How the objects are linked:
ruva bu guvu
ruva na funi
ruva da razo
ruva ge voba
ruva zo bure
rugi bu zoki
rugi na mite
rugi da nove
rugi ge rego
rugi zo feri
pone bu niku
pone na godi
pone da kasu
pone ge bute
pone zo lusi
lusi bu kasu
lusi na pone
lusi da viti
lusi ge vuzo
lusi zo boku
gori bu fezo
gori na buge
gori da bogu
gori ge nino
gori zo zufo
nedo bu reze
nedo na neti
nedo da gupu
nedo ge vabe
nedo zo komi
nofo bu rike
nofo na leno
nofo da pizu
nofo ge bamo
nofo zo soge
fode bu voba
fode na zire
fode da kudu
fode ge tolo
fode zo labe
mefu bu tudu
mefu na razo
mefu da zire
mefu ge bure
mefu zo tolo
nove bu pozo
nove na zoki
nove da domi
nove ge rugi
nove zo vipu
tolo bu zire
tolo na mefu
tolo da fode
tolo ge pebo
tolo zo sota
kida bu bavi
kida na gupu
kida da nafi
kida ge komi
kida zo sobe
mugo bu lovi
mugo na bude
mugo da befa
mugo ge sozo
mugo zo funi
kudu bu ruva
kudu na voba
kudu da bure
kudu ge fode
kudu zo pude
rego bu mite
rego na liro
rego da rugi
rego ge rifu
rego zo dibu
bugi bu feri
bugi na dibu
bugi da bama
bugi ge pizu
bugi zo zipa
leta bu robe
leta na zosi
leta da buge
leta ge pusa
leta zo nino
kipo bu zufo
kipo na kigi
kipo da dita
kipo ge lovi
kipo zo mide
soge bu pizu
soge na nofo
soge da sine
soge ge niku
soge zo kami
pebo bu mefu
pebo na bure
pebo da tolo
pebo ge pude
pebo zo file
pozo bu pebo
pozo na pude
pozo da file
pozo ge zoki
pozo zo domi
boku bu viti
boku na lusi
boku da fimi
boku ge reze
boku zo bavi
livo bu bedi
livo na pere
livo da lili
livo ge dita
livo zo bude
kigi bu gori
kigi na nino
kigi da zufo
kigi ge lili
kigi zo kipo
robe bu nedo
robe na vabe
robe da komi
robe ge zosi
robe zo buge
komi bu gupu
komi na nedo
komi da kida
komi ge robe
komi zo fezo
buge bu komi
buge na robe
buge da fezo
buge ge leta
buge zo gori
sazu bu koba
sazu na mide
sazu da sozo
sazu ge guvu
sazu zo tudu
mite bu labe
mite na sota
mite da zoki
mite ge liro
mite zo rugi
leno bu rifu
leno na vipu
leno da rike
leno ge bama
leno zo nofo
dibu bu rugi
dibu na rego
dibu da feri
dibu ge rike
dibu zo bugi
befa bu kipo
befa na lovi
befa da mide
befa ge mugo
befa zo guvu
razo bu sazu
razo na guvu
razo da tudu
razo ge ruva
razo zo mefu
nino bu buge
nino na leta
nino da gori
nino ge bedi
nino zo kigi
teke bu zipa
teke na sine
teke da godi
teke ge kami
teke zo bute
vipu bu domi
vipu na nove
vipu da rifu
vipu ge feri
vipu zo leno
godi bu bamo
godi na zipa
godi da niku
godi ge teke
godi zo pone
tudu bu sozo
tudu na sazu
tudu da tala
tudu ge razo
tudu zo zire
feri bu nove
feri na rugi
feri da vipu
feri ge dibu
feri zo bama
sozo bu bude
sozo na koba
sozo da mugo
sozo ge sazu
sozo zo tala
rike bu rego
rike na rifu
rike da dibu
rike ge leno
rike zo pizu
kuvu bu bute
kuvu na nida
kuvu da vuzo
kuvu ge fimi
kuvu zo neti
mide bu dita
mide na kipo
mide da koba
mide ge befa
mide zo sazu
lovi bu kigi
lovi na lili
lovi da kipo
lovi ge bude
lovi zo befa
dita bu pere
dita na zufo
dita da livo
dita ge kipo
dita zo koba
kami bu sine
kami na soge
kami da teke
kami ge kasu
kami zo nida
bude bu lili
bude na livo
bude da lovi
bude ge koba
bude zo mugo
fimi bu nida
fimi na viti
fimi da kuvu
fimi ge boku
fimi zo tomu
voba bu funi
voba na tala
voba da ruva
voba ge zire
voba zo kudu
zufo bu bogu
zufo na gori
zufo da pere
zufo ge kigi
zufo zo dita
sobe bu nafi
sobe na kida
sobe da zosi
sobe ge fezo
sobe zo pusa
tomu bu kuvu
tomu na fimi
tomu da neti
tomu ge bavi
tomu zo vabe
pere bu pusa
pere na bogu
pere da bedi
pere ge zufo
pere zo livo
reze bu lusi
reze na vuzo
reze da boku
reze ge neti
reze zo gupu
kasu bu soge
kasu na niku
kasu da kami
kasu ge pone
kasu zo viti
tala bu mugo
tala na sozo
tala da funi
tala ge tudu
tala zo voba
sota bu fode
sota na tolo
sota da labe
sota ge file
sota zo mite
zire bu tala
zire na tudu
zire da voba
zire ge mefu
zire zo fode
vabe bu neti
vabe na tomu
vabe da nedo
vabe ge nafi
vabe zo robe
liro bu sota
liro na file
liro da mite
liro ge domi
liro zo rego
guvu bu mide
guvu na befa
guvu da sazu
guvu ge funi
guvu zo razo
pusa bu zosi
pusa na sobe
pusa da leta
pusa ge bogu
pusa zo bedi
domi bu file
domi na pozo
domi da liro
domi ge nove
domi zo rifu
bama bu vipu
bama na feri
bama da leno
bama ge bugi
bama zo bamo
zoki bu pude
zoki na labe
zoki da pozo
zoki ge mite
zoki zo nove
nida bu teke
nida na kami
nida da bute
nida ge viti
nida zo kuvu
viti bu kami
viti na kasu
viti da nida
viti ge lusi
viti zo fimi
bure bu razo
bure na ruva
bure da mefu
bure ge kudu
bure zo pebo
funi bu befa
funi na mugo
funi da guvu
funi ge tala
funi zo ruva
pizu bu dibu
pizu na rike
pizu da bugi
pizu ge nofo
pizu zo sine
pude bu bure
pude na kudu
pude da pebo
pude ge labe
pude zo pozo
vuzo bu pone
vuzo na bute
vuzo da lusi
vuzo ge kuvu
vuzo zo reze
gupu bu boku
gupu na reze
gupu da bavi
gupu ge nedo
gupu zo kida
file bu tolo
file na pebo
file da sota
file ge pozo
file zo liro
lili bu nino
lili na bedi
lili da kigi
lili ge livo
lili zo lovi
niku bu nofo
niku na bamo
niku da soge
niku ge godi
niku zo kasu
bute bu godi
bute na teke
bute da pone
bute ge nida
bute zo vuzo
rifu bu liro
rifu na domi
rifu da rego
rifu ge vipu
rifu zo rike
neti bu vuzo
neti na kuvu
neti da reze
neti ge tomu
neti zo nedo
nafi bu tomu
nafi na bavi
nafi da vabe
nafi ge kida
nafi zo zosi
bavi bu fimi
bavi na boku
bavi da tomu
bavi ge gupu
bavi zo nafi
zosi bu vabe
zosi na nafi
zosi da robe
zosi ge sobe
zosi zo leta
bogu bu sobe
bogu na fezo
bogu da pusa
bogu ge gori
bogu zo pere
sine bu bugi
sine na pizu
sine da zipa
sine ge soge
sine zo teke
bedi bu leta
bedi na pusa
bedi da nino
bedi ge pere
bedi zo lili
bamo bu leno
bamo na bama
bamo da nofo
bamo ge zipa
bamo zo niku
koba bu livo
koba na dita
koba da bude
koba ge mide
koba zo sozo
labe bu kudu
labe na fode
labe da pude
labe ge sota
labe zo zoki
zipa bu bama
zipa na bugi
zipa da bamo
zipa ge sine
zipa zo godi
fezo bu kida
fezo na komi
fezo da sobe
fezo ge buge
fezo zo bogu

The rows follow the links: the fewer symbols apart two objects are, the more alike their rows tend to be.

Rows of some objects; one shown again gets a slightly different row:
robe: [-48  19  -3  30 -74  28  61  30 -71  18  49  38   4  -5  55  -7  27  64  17 -21   1  31 -48   8  12  -7 -69  -4  25 -19  -6 -24 -25  49   2  12 -11 -74  38 -25 -46  46  44 -45  -8   9 -37   2  -7 -33  74  18  24 -55  22 -46 -12]
kami: [ 20  44  13  60  -7 -28 -40  13  18  -3  12 -11  19  -5  51 -62  10  54  59 -33 -19  56  26  28  61  31  57  42   0  15 -69  -6 -23  22  39  94 -24 -12 -94  21 -15 -47  -1  48 -22   9   9   3 -35 -30  26  -9  -7  -9  -2  42  39]
befa: [ 50 -94  -5 -43  45 -63 -16 -13  42 -89 -10  36 -31  83 -41  21 -43 -43 -12  52  47 -13  18  28 -17  -4 -12  12  -3   8   1  73 -11  42   2  33  -8  31  14 -47   9  14  28  23  22  10  18  14  36 -28  17 -11 -42  56  57 -40 -18]
pude: [ 19 -25  20 -63 124  44   0 -11  -2  56   6 -39  19  -3 -38  57  -1 -59 -50 -24  -8 -49 -32 -10 -29  -7  25  -5 -26  12  34 -29  -6 -43 -63 -49  32 -24  48  -3  69   4 -60  26  32 -51  28   6  52  12  -9  -8  11  16  -8  24   2]
fimi: [ -5  70 -68  22 -16  33   1  39 -28  34  41  35   5 -28  61 -62  39 -13 -57 -18 -51  35 -72  39  63  34 -21  -8  16  -1  -3 -40  21  17 -26  24 -38  29 -54  39 -35   6  61  33  -6   5 -42   7   8 -45 -19  64   2 -26   4 -41 -30]
sozo: [ 57 -68   2 -65  58 -51 -37 -12  29 -93 -20  33 -29  68 -59  24 -28 -60 -19  60  15 -21  24  18 -17  -3  -7   5   9  19  -5  74  -4  31 -14  34   0  51  14 -26  24  29  19  29  21  -7  21   2  34 -32   0   7 -35  64  48 -34 -16]
bama: [-12   0 -20  59  42 -11  14  37  56  13 -34 -53 -17  15  10 -49 -11   8 -14 -33  27 -35  32  -4  -8  33 102  42 -75 -26  35   4  57 -22  46 -18  -2  16 -24  15  -7 -62 -42  29  -5  54   8  27  23  23 -60 -19  -3   8 -57  64  42]
bedi: [ -28  -12  -28   14 -130  -25   32  -11  -19  -62  -32   46  -39    6   -8    3   -9   15   14   50   36   -5   20  -26  -35  -18  -82  -41   22  -32   26   35   39   26   31  -38   -5   31   34  -27  -56   25   58  -72  -15   48  -29   -9  -18   21  -14    8   -6   -8    6  -56  -26]
tala: [ 49 -46  12 -97  46 -22 -65 -31  20 -54 -20  15  -1  12 -77  49 -21 -78 -10  60 -21 -14  20  -5 -22 -26 -16 -26  43  41 -14  46 -23 -18 -36  14  17  67  10   7  46  28  -2   7  16 -46  29 -25  -1  -1 -19  14 -24  61  33 -19 -34]
sota: [ 28  -8  31 -58 115  47   0 -10 -16  49 -20 -48  12  -9 -51  44  11 -53 -36 -28 -13 -62  -3 -26 -37   5  32  -6 -19   1  33 -11  12 -28 -47 -46  33 -26  58   5  74  14 -69  23  27 -48  31  -2  52   6 -16  -1  27   6 -24  37  25]
nafi: [-19  42   8  31 -83  34  35 -16 -71  42  41  31  26 -36  60   6  35  60  21 -27 -17  46 -49   7  28  -1 -84 -22  31 -12 -26 -48 -23  24 -14   3 -17 -71   5 -21 -33  22  41 -31 -15 -13 -35  -4 -22 -15  68  12  23 -67  20 -40  -4]
feri: [-63  -7  11  27  42   5  16  53  42  30 -20 -78  -5 -13 -12 -24 -17  23  17 -30  15 -32  39 -24 -25 -13 118  44 -57  -1  21 -10   8 -53  41 -19  22  -1   7  30  13 -39 -74 -14   0  22  21  -3 -12  38 -44 -37   8  11 -65  87  26]
kida: [-31  39   6  33 -80  28  44  -3 -69  39  46  35  23 -24  61   8  33  63  19 -31  -5  43 -50   3  21  -7 -79 -16  30 -10 -20 -40 -27  31 -10   6 -17 -74  15 -22 -37  29  45 -37  -9  -7 -34  -2 -16 -16  73  10  22 -62  22 -43  -5]
tomu: [  9  79 -32  34 -71  40   7 -24 -60  48  29  45  27 -50  62 -18  49  13 -27 -21 -41  44 -65  15  48  23 -86 -38  33 -13  -4 -56  17  12 -37  -6 -27 -15 -34  12 -32   9  47   3 -13 -12 -40   5  -7 -18  14  48  15 -59   2 -50  -9]
soge: [ 55  52  16  82  -2 -34 -43 -29  31  -8 -40 -18   4  -1  25 -55  20  47  45 -36  -6  26  60   5  36  59  52  37 -24 -18 -37  10  40  21  46  49 -23  -4 -73   7  -3 -68 -20  52 -29  28  17  15 -10  -6  -6 -15  -3 -21 -34  56  84]
pizu: [ 18  18 -15  69  33 -18   1  13  54   5 -44 -38 -18  18  18 -54  -3   7 -10 -36  19 -22  39  -1   3  51  84  39 -74 -33  26   7  71  -2  45 -10 -10  18 -38  12  -9 -71 -29  49 -15  58  10  28  26  10 -60 -15   2   0 -52  57  59]
mugo: [ 56 -78  -1 -53  50 -52 -25  -8  36 -87 -13  40 -30  76 -48  21 -39 -52 -16  51  29 -21  14  22 -20  -1  -7  10   5  13   0  76 -10  38  -9  38  -1  40  17 -38  15  20  24  26  20   4  16  10  34 -33  10  -6 -42  58  52 -40 -23]
pebo: [ 18 -36  14 -64 116  38   0 -16   9  65  12 -37  24  -6 -43  60  -7 -58 -54 -19  -7 -43 -32  -7 -20 -17  21  -8 -21  23  31 -35 -22 -47 -63 -50  26 -18  47   0  67   8 -58  28  30 -57  25   3  46  20  -7  -8   8  23   1  15 -12]
pozo: [ 20  14  45 -43  98  46  -3  -8 -26  32 -35 -53  14 -18 -56  42  24 -35 -16 -28 -27 -63  14 -39 -48   9  32  -6 -12  -9  26  -5  20 -25 -38 -40  37 -27  68  11  76  16 -76  13  14 -44  38 -14  41   8 -17   1  35   0 -35  53  43]
fezo: [-70   7 -22  17 -65  22  71  65 -70 -24  29  40 -25  17  32 -24  21  50  -4   3   5  -5 -47   1 -10  -6 -57  -8  14 -30  14  11   4  61  15   5 -11 -39  62 -18 -52  65  60 -56  -2  31 -42   1  14 -40  39  30  13 -30  16 -54 -26]

Each walk starts at a row. The symbols on each line, taken left to right, move it on to the next object.
Each answer is a row, close to the row of the object it stands for.
new walk
[-19  50 -53  28  15  20  -9  67  -7  17  53  25   8 -11  67 -80  28   3 -37 -18 -46  41 -62  53  70  29  32  23   1  18 -25 -27 -11  21  -3  71 -38  27 -68  47 -36  -3  50  43  -8  12 -32  10  -2 -56  -8  47 -12  -2   7 -16 -29]
bu na bu bu da -> [-52  -5  -2  36  44   4  20  54  53  27 -21 -72  -7  -1  -3 -32 -17  19   3 -31  20 -33  35 -17 -20  -1 117  46 -64 -10  26  -9  19 -44  46 -24  15   6  -2  28   1 -43 -63  -6  -2  35  24   8  -3  39 -51 -36   6  16 -61  75  28]
zo ge bu zo na na zo ge -> [-41  -6 -10  39  44   0  23  52  56  25 -27 -68 -12  -1   3 -39 -20  14  -2 -30  26 -32  35 -13  -9  11 118  48 -74 -13  34  -7  34 -36  47 -23  10   9 -11  25  -1 -52 -60   5  -4  42  12  12   6  30 -51 -33  -1  16 -64  77  28]
new walk
[ 52  52  23  74  -6 -34 -44 -23  24  -7 -27 -16  12  -3  35 -52  17  48  53 -36 -10  34  57   7  41  51  48  40 -17 -12 -50  11  22  21  47  62 -20  -3 -77  13  -8 -64 -17  53 -26  22  19   5 -18 -11   0 -14   0 -21 -24  56  78]
zo da zo na na bu ge -> [ 34  28  -9  75  28 -23  -6   4  41  -2 -50 -32 -16  15  19 -57   4  13  -4 -38  14 -17  47   1  11  61  77  38 -63 -35  16  12  73  10  48  -5 -14  19 -49   8  -9 -68 -25  50 -17  55   9  30  27   8 -53 -13  -1  -5 -52  59  69]
na bu zo da ge na bu -> [ -5  26  56 -34  62  36  -9   2 -27  23 -45 -65  13 -37 -58  35  20  -5  23 -24 -28 -55  45 -50 -52  -6  48   3  -6  -8  12   4   8 -31  -6 -28  38 -23  60  20  65  11 -89 -16   2 -36  43 -22   5  20 -17 -11  38  -2 -53  75  49]
new walk
[-60   1 -43   9 -86  10  59  51 -53 -53  -6  44 -40  16  12 -26  13  18 -13  37  15 -22 -21 -16 -27  -2 -64 -20  14 -36  32  33  34  55  20 -14  -3  10  62 -16 -57  62  64 -70  -7  50 -33  -2   6 -32  -4  36   6 -13   7 -55 -30]
na da bu zo na bu bu na -> [ -7  37 -22  40  14  -9 -22  56  15   9  48   6  15  -3  63 -78  13  38  18 -31 -32  57 -20  44  73  25  60  50   3  26 -58 -15 -32  23  23  98 -31   6 -86  38 -25 -25  24  43  -7   9 -16   6 -25 -48  18  18 -11  -3   9  14   1]
zo ge da da na -> [  1  40  -5  49   7 -15 -28  40  16   3  38   0  15  -4  57 -73   9  48  34 -27 -29  63  -2  41  74  25  61  52   2  24 -64 -11 -37  19  28  98 -31  -5 -91  38 -22 -29  14  45  -9   7  -8   5 -32 -45  26   5 -12  -1   7  27  13]
new walk
[ 21   3  38 -50 112  49  -4  -8 -24  41 -26 -48  11 -12 -57  40  19 -44 -30 -33 -25 -65   5 -33 -41  11  31  -9 -18  -5  30 -10  20 -27 -42 -43  34 -26  67   2  79  21 -71  18  20 -46  33  -6  47   5 -18  -1  29   3 -30  49  34]
da da ge zo bu -> [ 19 -16  25 -56 122  45   5  -9  -6  53  -4 -47  17  -2 -46  50   5 -55 -48 -27 -14 -55 -19 -17 -32   1  27  -5 -25   6  36 -21  -3 -37 -56 -49  33 -24  54   1  73  11 -66  28  29 -46  26   2  56  13 -12  -3  20  14 -16  31   9]
na zo zo ge zo da -> [-32  17  55 -19  45  35  -8  10 -11  27 -37 -76  11 -39 -46  25  14  12  43 -21 -20 -45  54 -55 -43 -16  69  12 -10   2   4  -5  -6 -41  12 -24  41 -22  46  26  57   0 -91 -27   0 -26  39 -24 -15  30 -21 -27  36   0 -56  84  45]
new walk
[  7  80 -51  32 -47  43   7   4 -44  47  31  49  17 -41  64 -42  46  -4 -45 -19 -48  38 -70  27  51  38 -62 -29  26 -11  -1 -49  25  17 -30   1 -33  12 -41  28 -33  12  61  20 -12  -1 -41   5   4 -29 -12  60  11 -44   2 -45 -16]
da ge zo na ge zo -> [ -3  60  -2  36 -82  37  24 -30 -62  51  37  37  28 -40  59   5  42  47   8 -24 -21  52 -49   5  36  13 -91 -32  36 -10 -19 -55 -10  16 -25  -7 -18 -50 -12 -11 -30  11  42 -15 -16 -16 -32  -2 -21 -10  53  21  22 -72  14 -41   1]
bu na na bu zo da da bu -> [ 57  47  13  79   5 -30 -32 -27  31  -9 -45 -23  -2   5  28 -54  13  35  33 -33   5   9  58   1  29  67  57  37 -38 -25 -17  11  55  19  48  34 -20   3 -72   9  -5 -70 -20  55 -26  38  16  19   2  -1 -18 -11   0 -16 -39  61  83]
new walk
[-53   1 -40  11 -95   1  50  43 -46 -62 -19  48 -43  15   3 -18   8  13  -7  43  17 -24 -10 -20 -35  -4 -66 -26  20 -37  31  37  41  51  21 -23  -5  20  55 -13 -59  52  66 -70 -14  49 -34  -4   2 -15 -10  34   4 -11   2 -51 -26]
da bu bu da zo da ge -> [-40  28   5  31 -78  29  48  14 -70  30  46  31  18 -13  60  -2  30  66  21 -25  -2  36 -49   4  16  -4 -77 -10  32 -15 -11 -34 -30  37  -1   8 -15 -78  25 -25 -39  34  43 -40 -11   0 -41   2 -15 -22  77  12  19 -62  21 -47  -6]
zo da bu bu bu zo bu -> [-11  61 -62  23   7  24  -3  63 -13  20  49  32   7 -17  62 -80  27  -4 -51 -15 -49  37 -67  49  71  35  11  12   6  10 -12 -27   1  20 -13  54 -35  30 -66  49 -31   4  54  41  -3   6 -34  11  -2 -57 -21  53 -10  -9   6 -24 -30]
new walk
[ -40   -3  -38   13 -108   -7   40   25  -35  -66  -24   49  -44    9    3  -10    7   14    0   49   18  -21    2  -21  -36   -8  -75  -34   22  -35   33   40   43   44   26  -30   -1   25   51  -17  -56   47   62  -73  -11   49  -33   -4   -5   -5  -14   26   -1   -7    0  -56  -25]
da na na ge na zo na -> [-13  51   4  35 -87  31  29 -26 -66  45  40  37  25 -37  59   7  39  52  19 -29 -20  49 -48   7  32   4 -94 -27  38 -12 -21 -49 -18  22 -17  -6 -18 -62  -7 -16 -31  16  40 -23 -18 -13 -33  -2 -23  -7  64  13  26 -67  16 -41  -5]
zo bu da ge na ge na na -> [-18  46 -44  31  20   8  -8  68   4  17  55  16  13  -7  69 -81  16  15 -21 -20 -39  46 -46  53  70  28  43  32   5  24 -35 -24 -20  25   7  77 -36  19 -78  48 -32 -11  40  49  -5  10 -29   9 -13 -59   1  35 -12   2   5  -7 -23]
new walk
[  7  70 -18  33 -76  40  10 -33 -62  51  29  42  22 -48  60  -9  47  28 -15 -22 -37  45 -56  12  42  21 -91 -40  37 -14 -13 -57  13  17 -30 -10 -27 -35 -30   6 -31  13  50  -5 -16 -15 -40   3 -13 -10  19  37  23 -66   7 -47  -5]
na bu ge da da zo bu ge -> [-16  45 -33  34  14   2 -15  68   6  10  54   9   9  -5  68 -84  13  25  -7 -27 -41  58 -40  50  76  22  51  44   0  26 -46 -15 -31  20  14  92 -34  10 -79  39 -33 -15  34  46  -9  10 -17   6 -20 -52  11  30 -13   1   7   6 -11]
ge ge na zo na bu na ge -> [ 52  41   6  78  13 -28 -27 -21  36  -3 -51 -29  -4   8  24 -49  13  25  19 -37   9  -2  56   0  21  65  62  38 -45 -32  -8  10  67  16  47  22 -19  13 -61  10  -5 -72 -20  56 -26  44  16  24  10   3 -33  -6  -3 -15 -46  55  81]
